Below are the code and all the weights of a small trained network. Each question names an input and a target symbol and asks about switching units off, where a switched-off unit gives its printed mean instead of its output.

import numpy as np


def w(rows, s, z=0):
    codes = np.array(rows[::2]) - 128.0
    scale = np.full(codes.shape[1], s)
    scale[-1] = z or s
    return codes * scale


def f(y):
    return np.maximum(y, 0)


def softmax(a):
    e = np.exp(a - a.max(-1, keepdims=True))
    return e / e.sum(-1, keepdims=True)


def log_softmax(a):
    a = a - a.max(-1, keepdims=True)
    return a - np.log(np.exp(a).sum(-1, keepdims=True))


def net(x, mask):
    ids = ['ΠΩαβζθστ'.index(c) for c in x.split()]
    T = len(ids)
    res = E[ids] + P[:T]
    r = res
    for j in range(3):
        rows = slice(2 * j, 2 * j + 2)
        q, k, v = (r @ M[0][rows].T for M in (Q, K, V))
        z = softmax(np.where(np.tri(T) > 0, q @ k.T / 2**0.5, -1e9)) @ v
        o = O[0][rows]
        res = res + np.where(mask[j], z, o[:, -1]) @ o[:, :-1]
    y = f(res @ A[0][:, :-1].T + A[0][:, -1])
    res = res + np.where(mask[3:15], y, B[0][:, -1]) @ B[0][:, :-1]
    return log_softmax(res[-1] @ U[:, :-1].T + U[:, -1])


Q, K, V, O, A, B = {}, {}, {}, {}, {}, {}
E = w([
[210,81,192,121],'Π',
[202,74,239,117],'Ω',
[185,200,139,124],'α',
[74,147,181,167],'β',
[120,90,107,9],'ζ',
[103,199,106,122],'θ',
[214,73,226,129],'σ',
[35,117,62,217],'τ',
],0.014)
P = w([
[132,18,60,114],'0',
[111,75,150,125],'1',
[117,89,178,117],'2',
[117,121,195,125],'3',
[162,130,210,117],'4',
[158,135,196,117],'5',
[156,159,222,116],'6',
[154,175,225,121],'7',
[175,201,215,114],'8',
[248,210,122,70],'9',
[197,146,240,213],'10',
[127,129,254,229],'11',
],0.0043)
Q[0] = w([
[206,123,253,127],'h0',
[107,141,143,176],'h0',
[152,137,158,162],'h1',
[61,188,94,133],'h1',
[112,166,172,149],'h2',
[121,135,141,218],'h2',
],0.015)
K[0] = w([
[147,224,126,29],'h0',
[130,176,1,164],'h0',
[131,230,123,113],'h1',
[131,99,109,44],'h1',
[206,136,205,133],'h2',
[153,190,141,62],'h2',
],0.0089)
V[0] = w([
[102,20,193,148],'h0',
[61,176,152,255],'h0',
[210,196,108,52],'h1',
[214,167,184,133],'h1',
[55,172,52,150],'h2',
[150,5,123,145],'h2',
],0.0099)
O[0] = w([
[119,58,160,251,128],'h0',
[191,176,104,186,134],'h0',
[43,113,63,68,124],'h1',
[167,101,94,67,168],'h1',
[76,137,167,146,1],'h2',
[148,53,91,174,171],'h2',
],0.011,0.0063)
A[0] = w([
[28,196,144,126,27],'n0',
[166,103,83,57,173],'n1',
[67,128,127,198,94],'n2',
[111,102,193,62,83],'n3',
[141,200,52,123,41],'n4',
[138,117,108,66,165],'n5',
[193,113,199,79,2],'n6',
[167,120,155,119,60],'n7',
[163,133,191,99,104],'n8',
[130,152,226,109,111],'n9',
[254,140,101,134,69],'n10',
[219,136,195,111,165],'n11',
],0.0086,0.0045)
B[0] = w([
[85,154,29,115,137],'n0',
[87,151,119,59,246],'n1',
[165,134,171,48,170],'n2',
[32,165,171,195,185],'n3',
[96,38,254,188,175],'n4',
[49,169,155,89,210],'n5',
[60,108,80,159,203],'n6',
[157,107,64,142,161],'n7',
[39,152,123,156,187],'n8',
[155,157,154,163,172],'n9',
[232,117,166,70,244],'n10',
[117,193,41,200,255],'n11',
],0.0057,0.0081)
U = w([
[143,100,119,112,20],'Π',
[183,94,170,98,3],'Ω',
[55,135,168,115,251],'α',
[140,199,98,205,211],'β',
[2,141,34,182,39],'ζ',
[116,240,116,89,165],'θ',
[166,100,138,103,75],'σ',
[163,196,246,146,92],'τ',
],0.0061,0.0039)

Each question gives the input, a string of symbols that net reads in full, and the target symbol t.
The units are the heads (2 rows each of Q, K, V and O) and the neurons (one row each of A and B). Each row of codes is followed by its name. A weight is (code - 128) times the scale printed after its matrix; where a second scale follows, it is the last column's (O, A, B and U).
mask holds one flag per unit, heads first, then neurons. A switched-off unit (its flag False) gives its mean, the last column of its rows in O or B, instead of its output. The means were averaged over made-up inputs and are rounded, as every weight is.
A unit's drop is (log p(t) with every unit on - log p(t) with that unit switched off) / (log p(t) with every unit on - log p(t) with every unit switched off).
The circuit of an input: a set's keep is (log p(t) with only the set's units on - log p(t) with every unit switched off) / (log p(t) with every unit on - log p(t) with every unit switched off). Starting from the 12 units with the biggest drops (on a tie, the unit counted first), units are removed one at a time, each time the one whose removal leaves the highest keep (on an exact tie, the one counted first), for as long as the keep stays at least 0.8.
units of the circuit, in order: the units of the circuit, biggest drop first
unit that matters most: the unit with the biggest drop
top k neurons: the k neurons with the biggest drops, biggest first
which heads matter: for each layer, one digit per head in row order, 1 if its drop is at least 0.15 and else 0, layers parted by /
drop of u: that unit's drop, to one decimal
input σ α τ α Π Ω, target θ: which heads matter => 100
input σ τ σ θ Ω α α Ω Π, target θ: which heads matter => 100
input τ σ Ω, target β: units of the circuit, in order => [h1; n11]
input ζ α τ θ β τ σ, target β: units of the circuit, in order => [n11; h1]
input τ β θ, target τ: units of the circuit, in order => [h1; h2]
input τ Π τ Π, target β: units of the circuit, in order => [h1; n11]
input α σ β σ τ Ω θ Ω Ω, target θ: units of the circuit, in order => [h0; n11]
input α α α ζ σ, target α: which heads matter => 110
input θ τ τ Ω Ω σ β α θ θ β, target θ: units of the circuit, in order => [h0]
input α θ ζ τ β ζ ζ τ α α β, target θ: units of the circuit, in order => [h0; h2]
input τ τ τ, target τ: units of the circuit, in order => [h1; n2]
input σ τ σ θ Π, target β: units of the circuit, in order => [n11; h1]
input α α ζ α τ ζ σ, target α: which heads matter => 100
input α ζ Ω, target α: which heads matter => 110
input ζ ζ Ω, target α: top neuron => [n3]
input θ ζ α θ τ ζ Ω ζ, target α: top 2 neurons => [n11; n3]
input α τ σ τ τ Ω, target β: top 2 neurons => [n11; n6]
input σ τ τ Π τ τ Π β, target β: drop of n11 => 0.2
input ζ Ω Π α ζ ζ σ ζ σ Π, target α: drop of h1 => 0.2
input τ Π τ, target β: drop of n8 => 0.0
input θ ζ β ζ Π τ τ τ σ τ θ σ, target β: unit that matters most => h1
input Π α θ α σ σ β ζ α σ, target θ: drop of n4 => 0.1
